Below are the code and all the weights of a small trained network. Each question names an input and a class and asks about switching units off, where a switched-off unit gives its printed mean instead of its output.

import numpy as np


def w(rows, s, z=0):
    codes = np.array(rows[::2]) - 128.0
    scale = np.full(codes.shape[1], s)
    scale[-1] = z or s
    return codes * scale


def f(y):
    return y / 2 * (1 + np.tanh(0.7978845608 * (y + 0.044715 * y**3)))


def log_softmax(a):
    a = a - a.max(-1, keepdims=True)
    return a - np.log(np.exp(a).sum(-1, keepdims=True))


def net(x, mask):
    res = np.array(x, float).reshape(1, 6) / 4 @ E
    y = f(res @ A[0][:, :-1].T + A[0][:, -1])
    res = res + np.where(mask, y, B[0][:, -1]) @ B[0][:, :-1]
    return log_softmax(res[-1] @ U[:, :-1].T + U[:, -1])


A, B = {}, {}
E = w([
[100,171,124,164,122,121,116],'x0',
[139,83,49,161,124,187,150],'x1',
[102,120,96,136,247,109,149],'x2',
[209,192,139,107,134,153,144],'x3',
[87,84,148,119,179,156,93],'x4',
[175,72,141,142,146,91,118],'x5',
],0.012)
A[0] = w([
[58,89,85,155,49,126,126,244],'neuron 1',
[138,135,118,158,179,62,183,199],'neuron 2',
[224,71,128,110,111,122,171,126],'neuron 3',
[105,215,82,101,167,51,203,252],'neuron 4',
[134,145,192,72,104,105,157,76],'neuron 5',
[104,87,155,145,201,25,73,236],'neuron 6',
[152,90,50,155,142,169,161,81],'neuron 7',
[90,115,39,177,145,223,174,219],'neuron 8',
[121,167,113,156,246,165,134,252],'neuron 9',
[102,226,115,211,55,106,106,148],'neuron 10',
],0.013,0.0028)
B[0] = w([
[112,84,40,158,187,102,149,215],'neuron 1',
[174,35,88,135,106,103,155,181],'neuron 2',
[219,168,179,174,97,135,82,183],'neuron 3',
[181,127,57,199,131,113,99,206],'neuron 4',
[110,123,28,91,148,175,123,164],'neuron 5',
[93,81,145,125,122,215,226,213],'neuron 6',
[195,79,122,60,141,163,60,201],'neuron 7',
[140,186,4,92,146,120,75,251],'neuron 8',
[122,205,107,228,88,46,147,223],'neuron 9',
[169,167,112,142,74,224,231,202],'neuron 10',
],0.015)
U = w([
[142,182,73,45,150,158,60,85],'0',
[169,69,104,119,160,115,68,14],'1',
[174,168,138,185,90,178,169,166],'2',
[88,176,123,134,134,1,83,2],'3',
[129,149,33,219,134,80,91,213],'4',
[54,53,105,153,135,148,198,207],'5',
[149,120,193,216,147,86,54,60],'6',
],0.0086,0.004)

Each question gives the input, the list of numbers given to net, and the class t.
The units are the neurons (one row each of A and B). Each row of codes is followed by its name. A weight is (code - 128) times the scale printed after its matrix; where a second scale follows, it is the last column's (A, B and U).
mask holds one flag per neuron, in row order. A switched-off neuron (its flag False) gives its mean, the last column of its row in B, instead of its output. The means were averaged over made-up inputs and are rounded, as every weight is.
A unit's drop is (log p(t) with every unit on - log p(t) with that unit switched off) / (log p(t) with every unit on - log p(t) with every unit switched off).
The circuit of an input: a set's keep is (log p(t) with only the set's units on - log p(t) with every unit switched off) / (log p(t) with every unit on - log p(t) with every unit switched off). Starting from all 10 units, units are removed one at a time, each time the one whose removal leaves the highest keep (on an exact tie, the one counted first), for as long as the keep stays at least 0.8.
circuit, biggest first: the units of the circuit, biggest drop first
most important unit: the unit with the biggest drop
top k neurons: the k neurons with the biggest drops, biggest first
drop when u is switched off: that unit's drop, to one decimal
input [-5,4,-5,2,3,-3], class 0: most important unit : neuron 9
input [-2,8,-2,-4,-4,-8], class 0: top 2 neurons : [neuron 9; neuron 7]
input [-4,-8,-5,-3,-2,-5], class 5: top 4 neurons : [neuron 8; neuron 3; neuron 7; neuron 5]
input [-7,-5,-2,3,-3,-2], class 0: top 2 neurons : [neuron 9; neuron 5]
input [6,2,-2,-7,0,0], class 5: circuit, biggest first : [neuron 9; neuron 4]
input [3,6,-8,5,3,3], class 2: top 2 neurons : [neuron 3; neuron 8]
input [-5,-2,3,3,3,8], class 2: top 2 neurons : [neuron 3; neuron 6]
input [-7,4,-1,-6,3,7], class 1: top 4 neurons : [neuron 3; neuron 7; neuron 10; neuron 9]
input [-8,7,-2,7,5,7], class 1: top 4 neurons : [neuron 7; neuron 10; neuron 3; neuron 9]
input [-6,-3,-2,5,-4,-3], class 2: top 4 neurons : [neuron 8; neuron 7; neuron 1; neuron 3]
input [-5,-1,-6,-6,-5,7], class 6: circuit, biggest first : [neuron 8; neuron 3; neuron 10]
input [-4,2,2,-7,-5,4], class 1: top 4 neurons : [neuron 10; neuron 9; neuron 7; neuron 3]
input [-3,-3,7,-4,2,-3], class 5: top 3 neurons : [neuron 6; neuron 8; neuron 3]
input [3,1,-7,7,7,-6], class 2: top 3 neurons : [neuron 8; neuron 10; neuron 7]
input [-8,1,3,-5,-3,-2], class 1: top 2 neurons : [neuron 9; neuron 10]
input [7,-7,-3,8,1,0], class 2: circuit, biggest first : [neuron 10]
input [-3,4,-3,1,-1,-7], class 0: top 2 neurons : [neuron 9; neuron 4]
input [-5,-6,-3,4,-2,-2], class 0: top 3 neurons : [neuron 5; neuron 9; neuron 6]
input [-5,3,1,8,4,8], class 6: top 2 neurons : [neuron 10; neuron 3]
input [-8,4,4,7,-2,4], class 6: most important unit : neuron 3
input [4,-4,-2,-8,-2,-7], class 2: drop when neuron 9 is switched off : -0.2
input [1,-4,1,-7,-8,-1], class 5: drop when neuron 3 is switched off : 0.1
input [4,7,-7,4,6,-7], class 0: drop when neuron 9 is switched off : 0.4
input [6,6,-1,4,0,-1], class 0: drop when neuron 2 is switched off : 0.1
